Below is a small trained network, with its code and all its weights. Each question gives an input and a target symbol and asks what happens when units are switched off, that is, made to give their printed mean instead of their output.

import numpy as np


def w(rows, s, z=0):
    codes = np.array(rows[::2]) - 128.0
    scale = np.full(codes.shape[1], s)
    scale[-1] = z or s
    return codes * scale


def norm(h):
    return h / np.sqrt((h * h).mean(-1, keepdims=True) + 1e-5)


def f(y):
    return np.maximum(y, 0)


def softmax(a):
    e = np.exp(a - a.max(-1, keepdims=True))
    return e / e.sum(-1, keepdims=True)


def log_softmax(a):
    a = a - a.max(-1, keepdims=True)
    return a - np.log(np.exp(a).sum(-1, keepdims=True))


def net(x, mask):
    ids = ['ΔΨαβγζθλμτω'.index(c) for c in x.split()]
    T = len(ids)
    res = E[ids] + P[:T]
    u = 0
    for l in range(2):
        r = norm(res)
        for j in range(3):
            rows = slice(2 * j, 2 * j + 2)
            q, k, v = (r @ M[l][rows].T for M in (Q, K, V))
            z = softmax(np.where(np.tri(T) > 0, q @ k.T / 2**0.5, -1e9)) @ v
            o = O[l][rows]
            res = res + np.where(mask[u + j], z, o[:, -1]) @ o[:, :-1]
        u += 3
        y = f(norm(res) @ A[l][:, :-1].T + A[l][:, -1])
        res = res + np.where(mask[u : u + 4], y, B[l][:, -1]) @ B[l][:, :-1]
        u += 4
    return log_softmax(norm(res)[-1] @ U[:, :-1].T + U[:, -1])


Q, K, V, O, A, B = {}, {}, {}, {}, {}, {}
E = w([
[137,172,115,83,168,42],'Δ',
[114,80,150,65,97,135],'Ψ',
[104,119,145,78,115,174],'α',
[77,163,126,127,139,178],'β',
[87,53,146,133,98,49],'γ',
[30,133,109,204,124,106],'ζ',
[199,102,251,197,242,138],'θ',
[104,74,82,125,213,148],'λ',
[64,167,130,101,144,188],'μ',
[75,158,132,97,135,192],'τ',
[86,141,143,75,130,193],'ω',
],0.013)
P = w([
[1,90,216,71,173,126],'0',
[70,125,167,82,149,146],'1',
[96,135,150,87,146,146],'2',
[109,139,136,93,144,137],'3',
[118,141,127,100,144,132],'4',
[125,142,122,102,141,129],'5',
[131,142,116,104,138,121],'6',
[135,142,113,108,135,120],'7',
[138,147,107,112,131,120],'8',
[142,146,103,113,131,116],'9',
[144,147,100,116,124,116],'10',
[147,147,98,120,125,113],'11',
[152,150,94,118,118,113],'12',
[152,151,94,119,115,115],'13',
],0.0086)
Q[0] = w([
[79,92,84,113,133,135],'0.h1',
[158,69,145,151,165,87],'0.h1',
[133,49,100,78,33,125],'0.h2',
[187,75,254,157,130,1],'0.h2',
[97,148,139,109,126,98],'0.h3',
[112,101,93,127,108,114],'0.h3',
],0.023)
K[0] = w([
[136,119,116,149,109,167],'0.h1',
[153,120,179,159,137,126],'0.h1',
[119,108,235,73,44,150],'0.h2',
[147,94,6,108,18,70],'0.h2',
[150,151,131,139,95,131],'0.h3',
[140,124,174,143,160,133],'0.h3',
],0.023)
V[0] = w([
[112,73,181,199,145,211],'0.h1',
[208,206,186,114,141,24],'0.h1',
[90,72,137,116,69,154],'0.h2',
[129,139,185,183,163,170],'0.h2',
[197,61,9,153,186,182],'0.h3',
[230,126,161,199,115,167],'0.h3',
],0.013)
O[0] = w([
[200,82,174,136,94,173,156],'0.h1',
[137,127,51,221,142,132,52],'0.h1',
[127,160,105,170,113,117,135],'0.h2',
[109,96,106,168,114,65,135],'0.h2',
[122,153,30,142,145,93,79],'0.h3',
[99,171,114,254,123,91,5],'0.h3',
],0.0095,0.015)
A[0] = w([
[5,136,153,157,128,58,4],'0.n1',
[167,195,149,211,21,201,111],'0.n2',
[27,116,172,87,97,110,132],'0.n3',
[209,178,138,65,49,158,209],'0.n4',
],0.018,0.0024)
B[0] = w([
[4,139,210,170,159,179,131],'0.n1',
[192,115,146,69,33,149,138],'0.n2',
[132,140,141,144,116,207,230],'0.n3',
[102,187,90,177,141,127,249],'0.n4',
],0.02,0.018)
Q[1] = w([
[165,210,183,110,170,73],'1.h1',
[152,136,157,201,149,137],'1.h1',
[126,155,118,118,164,92],'1.h2',
[125,152,180,119,95,5],'1.h2',
[101,139,140,204,122,139],'1.h3',
[198,177,174,155,68,156],'1.h3',
],0.033)
K[1] = w([
[71,236,212,51,193,50],'1.h1',
[185,134,207,143,139,115],'1.h1',
[167,157,200,101,208,109],'1.h2',
[50,186,215,4,59,107],'1.h2',
[96,141,128,198,134,78],'1.h3',
[180,202,33,181,76,34],'1.h3',
],0.021)
V[1] = w([
[208,67,140,158,160,144],'1.h1',
[177,111,8,21,151,84],'1.h1',
[64,95,100,248,165,191],'1.h2',
[50,227,96,121,121,119],'1.h2',
[78,46,222,132,223,139],'1.h3',
[241,95,187,126,95,158],'1.h3',
],0.019)
O[1] = w([
[77,152,66,153,139,160,105],'1.h1',
[86,27,64,35,167,148,2],'1.h1',
[230,192,91,77,124,70,203],'1.h2',
[79,117,101,91,76,18,157],'1.h2',
[81,147,67,56,200,5,154],'1.h3',
[59,13,91,144,84,94,194],'1.h3',
],0.011,0.0076)
A[1] = w([
[138,139,85,63,160,105,75],'1.n1',
[104,154,212,141,127,155,184],'1.n2',
[198,87,252,58,160,141,2],'1.n3',
[92,144,221,71,92,109,114],'1.n4',
],0.024,0.0052)
B[1] = w([
[146,160,151,163,91,122,184],'1.n1',
[140,136,128,84,123,85,252],'1.n2',
[166,170,204,4,114,133,160],'1.n3',
[150,105,112,172,159,180,243],'1.n4',
],0.032,0.019)
U = w([
[176,129,191,11,176,160,210],'Δ',
[176,198,170,251,124,197,65],'Ψ',
[100,216,83,171,18,49,93],'α',
[84,109,64,56,102,27,243],'β',
[106,12,165,128,38,167,124],'γ',
[8,116,183,154,215,150,154],'ζ',
[123,53,199,184,195,41,137],'θ',
[107,83,2,107,240,182,158],'λ',
[102,103,142,127,151,97,27],'μ',
[107,103,139,125,149,98,8],'τ',
[111,107,136,135,151,102,1],'ω',
],0.0085,0.0043)

Each question gives the input, a string of symbols that net reads in full, and the target symbol t.
The units are the heads (2 rows each of Q, K, V and O) and the neurons (one row each of A and B). Each row of codes is followed by its name. A weight is (code - 128) times the scale printed after its matrix; where a second scale follows, it is the last column's (O, A, B and U).
mask holds one flag per unit, layer by layer, with each layer's heads first. A switched-off unit (its flag False) gives its mean, the last column of its rows in O or B, instead of its output. The means were averaged over made-up inputs and are rounded, as every weight is.
A unit's drop is (log p(t) with every unit on - log p(t) with that unit switched off) / (log p(t) with every unit on - log p(t) with every unit switched off).
The circuit of an input: a set's keep is (log p(t) with only the set's units on - log p(t) with every unit switched off) / (log p(t) with every unit on - log p(t) with every unit switched off). Starting from the 12 units with the biggest drops (on a tie, the unit counted first), units are removed one at a time, each time the one whose removal leaves the highest keep (on an exact tie, the one counted first), for as long as the keep stays at least 0.8.
units of the circuit, in order: the units of the circuit, biggest drop first
most important unit: the unit with the biggest drop
top k neurons: the k neurons with the biggest drops, biggest first
which heads matter: for each layer, one digit per head in row order, 1 if its drop is at least 0.15 and else 0, layers parted by /
input λ γ τ γ, target Ψ: units of the circuit, in order => 0.h2, 1.n3
input γ θ τ, target γ: top 4 neurons => 0.n2, 0.n3, 1.n3, 1.n4
input θ Δ μ β α α γ μ ω, target γ: units of the circuit, in order => 1.h3, 0.h1, 0.n2, 0.h3
input γ γ λ Δ λ λ α Δ, target Ψ: top 2 neurons => 0.n3, 1.n1
input α Ψ λ β α Δ β Ψ Δ μ Ψ γ θ, target γ: units of the circuit, in order => 0.h1, 0.n2, 0.h2, 1.h3
input Δ λ γ γ λ λ μ Δ, target Ψ: top 4 neurons => 1.n1, 0.n3, 0.n2, 1.n2
input τ Δ τ ζ α τ μ μ ζ λ α Δ Δ, target α: units of the circuit, in order => 0.h1, 1.h2, 1.n2
input γ θ λ ζ λ γ τ, target γ: most important unit => 0.h1
input β γ α ω λ γ ζ ω ζ γ θ β, target γ: top 3 neurons => 0.n2, 0.n3, 1.n4
input λ θ λ α α β, target λ: which heads matter => 110 / 110
input λ λ λ α β α θ λ γ λ α β ζ γ, target γ: which heads matter => 101 / 000
input ζ ζ γ λ Δ Δ λ λ, target α: top 2 neurons => 1.n1, 0.n2
input τ ζ γ τ α α α λ Δ θ τ β γ ω, target γ: units of the circuit, in order => 1.h3, 0.n2, 0.h2, 0.h3
input θ β γ μ β, target γ: units of the circuit, in order => 0.h1, 1.h3, 0.n2, 0.h3
input β λ ζ θ Δ α λ, target λ: units of the circuit, in order => 0.h1, 1.h1, 0.n4, 0.n3
input α γ λ γ μ ζ θ α λ λ λ Δ Ψ, target Ψ: units of the circuit, in order => 0.h3
input β α λ ω λ α λ Δ Ψ λ β β, target α: which heads matter => 010 / 010
input Ψ λ Ψ γ τ μ γ β γ λ, target Ψ: which heads matter => 101 / 110
input ζ Δ ω Δ λ Δ, target α: units of the circuit, in order => 0.h1, 1.n2, 1.h2
input γ α θ Δ ω λ Δ ζ μ λ λ α λ ζ, target ζ: most important unit => 0.n1
input λ ζ λ ω β λ λ τ λ, target β: which heads matter => 001 / 100
input Δ Ψ Δ β λ ω γ ω Ψ λ θ α, target λ: top 4 neurons => 0.n3, 0.n4, 1.n1, 1.n3
input γ λ λ, target Ψ: top 3 neurons => 1.n1, 1.n2, 0.n2
input Ψ α ζ λ θ μ α Δ λ μ α μ μ, target λ: which heads matter => 111 / 100
